x =
5504,2575,5356,6453,2202,6296,6984,2611,2757,8007,7481,4857,5191,5041
2762,8332,4278,5849,6234,4401,7540,4799,5338,3553,3704,5654,2335,3886
4062,5285,6149,2639,9672,6097,8117,4934,3520,4117,6211,4616,5637,3470
3937,4468,8351,8179,4763,3073,5625,5415,1869,4733,6253,3516,6199,4462
5800,5742,4067,5371,4064,4195,4302,6839,1240,4728,5191,3325,1084,6439
5011,8856,5382,3984,3465,3663,6967,7185,5206,3681,7599,5365,3987,6716
x[0][0] => 5504
x[-4][6] => 8117
x[3][4] => 4763
x[-3][-4] => 6253
x[-3][-12] => 8351
x[-4][-12] => 6149
x[:, 2] => [5356, 4278, 6149, 8351, 4067, 5382]
x[1][1] => 8332
x[2] => [4062, 5285, 6149, 2639, 9672, 6097, 8117, 4934, 3520, 4117, 6211, 4616, 5637, 3470]
x[5][11] => 5365
x[-5][3] => 5849
x[:, 0] => [5504, 2762, 4062, 3937, 5800, 5011]
x[:, 8] => [2757, 5338, 3520, 1869, 1240, 5206]
x[-5][-7] => 4799
x[4][1] => 5742
x[0][11] => 4857
x[2][-10] => 9672
x[-3] => [3937, 4468, 8351, 8179, 4763, 3073, 5625, 5415, 1869, 4733, 6253, 3516, 6199, 4462]
x[5][10] => 7599
x[3][-2] => 6199
x[5] => [5011, 8856, 5382, 3984, 3465, 3663, 6967, 7185, 5206, 3681, 7599, 5365, 3987, 6716]
x[0][-4] => 7481
x[2][-13] => 5285
x[:, 7] => [2611, 4799, 4934, 5415, 6839, 7185]
x[-1][-10] => 3465
x[:, 10] => [7481, 3704, 6211, 6253, 5191, 7599]
x[-4][-6] => 3520
x[-1][-2] => 3987
x[-5][0] => 2762
x[0][-1] => 5041
x[2][12] => 5637
x[-6][-5] => 8007

m =
[-1.14 -1.72 -3.97  2.92 -1.38  3.04  3.98 -2.08 -2.30  2.72  3.23 -2.37
 -5.89]
m[0] => -1.14
m[9] => 2.72
m[12] => -5.89
m[6] => 3.98
m[5] => 3.04
m[7] => -2.08
m[1] => -1.72
m[8] => -2.30

A =
[[-2.23 -2.22 -0.13  0.59  0.35 -2.16  1.95  2.31 -0.84]
 [-0.02 -0.99  0.09 -0.57  0.23 -1.14  0.50  1.78 -1.08]
 [ 1.11  0.02  4.56  1.35 -2.20  1.11  1.37 -1.17  2.61]
 [ 1.26 -0.41  3.71  1.58 -2.09  0.62  1.04 -0.50  2.68]
 [-2.14 -2.05  0.05  0.92  0.28 -2.35  1.90  2.34 -0.89]]
Rows and columns are counted from 0.
row 0 col 0 => -2.23
row 4 col 3 => 0.92
row 2 col 4 => -2.20
row 0 col 2 => -0.13
row 4 col 4 => 0.28
row 2 col 7 => -1.17
row 2 col 2 => 4.56
row 3 col 7 => -0.50
row 1 col 2 => 0.09
row 3 col 0 => 1.26
row 3 col 6 => 1.04
row 1 col 1 => -0.99
row 2 col 5 => 1.11
row 0 col 6 => 1.95
row 0 col 3 => 0.59
row 3 col 8 => 2.68
row 4 col 0 => -2.14
row 1 col 0 => -0.02
row 4 col 8 => -0.89
row 4 col 5 => -2.35
row 3 col 3 => 1.58
row 2 col 6 => 1.37
row 0 col 5 => -2.16
row 0 col 1 => -2.22
row 1 col 8 => -1.08
row 2 col 1 => 0.02
row 3 col 2 => 3.71
row 0 col 8 => -0.84
